Here is a tiny trained network, its code and every weight. The questions are about switching its units off for an input and a class, where a switched-off unit gives its printed mean instead of its output.

import numpy as np


def w(rows, s, z=0):
    codes = np.array(rows[::2]) - 128.0
    scale = np.full(codes.shape[1], s)
    scale[-1] = z or s
    return codes * scale


def norm(h):
    return h / np.sqrt((h * h).mean(-1, keepdims=True) + 1e-5)


def f(y):
    return np.maximum(y, 0)


def log_softmax(a):
    a = a - a.max(-1, keepdims=True)
    return a - np.log(np.exp(a).sum(-1, keepdims=True))


def net(x, mask):
    res = np.array(x, float).reshape(1, 3) / 4 @ E
    u = 0
    for l in range(2):
        y = f(norm(res) @ A[l][:, :-1].T + A[l][:, -1])
        res = res + np.where(mask[u : u + 6], y, B[l][:, -1]) @ B[l][:, :-1]
        u += 6
    return log_softmax(norm(res)[-1] @ U[:, :-1].T + U[:, -1])


A, B = {}, {}
E = w([
[205,35,110,70,91,121],'x0',
[134,141,145,167,99,110],'x1',
[88,125,148,91,99,254],'x2',
],0.007)
A[0] = w([
[85,219,85,63,121,35,58],'L0N1',
[200,131,128,162,193,83,3],'L0N2',
[131,116,64,72,255,124,113],'L0N3',
[147,105,245,219,30,66,77],'L0N4',
[39,113,168,126,44,142,126],'L0N5',
[106,140,86,55,184,133,43],'L0N6',
],0.0083,0.0047)
B[0] = w([
[181,123,106,77,83,188,216],'L0N1',
[140,98,66,196,88,148,205],'L0N2',
[34,125,184,112,119,50,224],'L0N3',
[58,91,202,84,135,62,250],'L0N4',
[2,77,212,104,79,144,253],'L0N5',
[39,65,147,141,141,31,156],'L0N6',
],0.0091,0.0036)
A[1] = w([
[62,200,150,196,137,200,146],'L1N1',
[136,97,14,242,128,105,3],'L1N2',
[188,151,76,234,141,45,146],'L1N3',
[148,254,158,220,190,149,85],'L1N4',
[184,63,158,93,130,176,93],'L1N5',
[245,115,98,91,60,101,162],'L1N6',
],0.0088,0.0017)
B[1] = w([
[245,123,84,118,154,91,253],'L1N1',
[74,154,146,54,90,198,178],'L1N2',
[120,119,197,97,116,236,235],'L1N3',
[185,114,31,155,112,130,176],'L1N4',
[182,193,96,142,153,69,190],'L1N5',
[152,205,60,165,161,154,214],'L1N6',
],0.011,0.005)
U = w([
[93,158,156,85,73,220,221],'0',
[220,197,20,189,137,138,79],'1',
[1,108,195,148,133,77,166],'2',
[75,146,165,127,117,121,5],'3',
],0.0092,0.0033)

Each question gives the input, the list of numbers given to net, and the class t.
The units are the neurons (one row each of A and B). Each row of codes is followed by its name. A weight is (code - 128) times the scale printed after its matrix; where a second scale follows, it is the last column's (A, B and U).
mask holds one flag per neuron, layer by layer. A switched-off neuron (its flag False) gives its mean, the last column of its row in B, instead of its output. The means were averaged over made-up inputs and are rounded, as every weight is.
A unit's drop is (log p(t) with every unit on - log p(t) with that unit switched off) / (log p(t) with every unit on - log p(t) with every unit switched off).
The circuit of an input: a set's keep is (log p(t) with only the set's units on - log p(t) with every unit switched off) / (log p(t) with every unit on - log p(t) with every unit switched off). Starting from all 12 units, units are removed one at a time, each time the one whose removal leaves the highest keep (on an exact tie, the one counted first), for as long as the keep stays at least 0.8.
circuit, biggest first: the units of the circuit, biggest drop first
most important unit: the unit with the biggest drop
top k neurons: the k neurons with the biggest drops, biggest first
top k neurons in layer l: the k neurons of layer l with the biggest drops, biggest first
input [-4,-6,4], class 2: circuit, biggest first	(L0N6; L1N3; L0N1)
input [2,8,-4], class 2: most important unit	L0N4
input [7,-1,-7], class 0: circuit, biggest first	(L1N3; L0N2; L1N1; L0N5)
input [-1,-2,-4], class 0: circuit, biggest first	(L0N2; L1N2)
input [6,2,5], class 1: circuit, biggest first	(L1N5; L1N3)
input [-8,6,6], class 1: top 3 neurons	(L1N1; L0N4; L1N3)
input [1,2,-6], class 0: circuit, biggest first	(L0N2; L1N3)
input [1,5,-8], class 0: circuit, biggest first	(L1N3; L0N2)
input [7,-8,0], class 2: top 4 neurons in layer 0	(L0N3; L0N6; L0N1; L0N2)
input [5,7,-4], class 2: top 2 neurons	(L0N4; L1N1)
input [-4,3,-1], class 1: top 3 neurons	(L0N3; L1N1; L0N5)
input [1,-6,-5], class 2: top 3 neurons	(L0N3; L0N6; L1N1)
input [-3,7,5], class 2: top 2 neurons	(L0N5; L1N3)
input [8,5,-1], class 1: circuit, biggest first	(L1N6)
input [-2,0,-4], class 0: top 2 neurons in layer 0	(L0N5; L0N2)
input [-6,-8,1], class 2: top 3 neurons	(L0N3; L0N6; L1N6)
input [4,7,-7], class 0: top 4 neurons in layer 0	(L0N5; L0N2; L0N3; L0N6)
input [-5,-5,-5], class 0: top 2 neurons in layer 0	(L0N5; L0N4)
input [4,-5,3], class 2: top 3 neurons in layer 0	(L0N3; L0N6; L0N1)
input [1,-5,-4], class 2: top neuron	(L0N3)
input [-2,7,-7], class 0: top 2 neurons	(L1N3; L0N5)
input [7,-5,2], class 1: top 2 neurons in layer 0	(L0N5; L0N4)
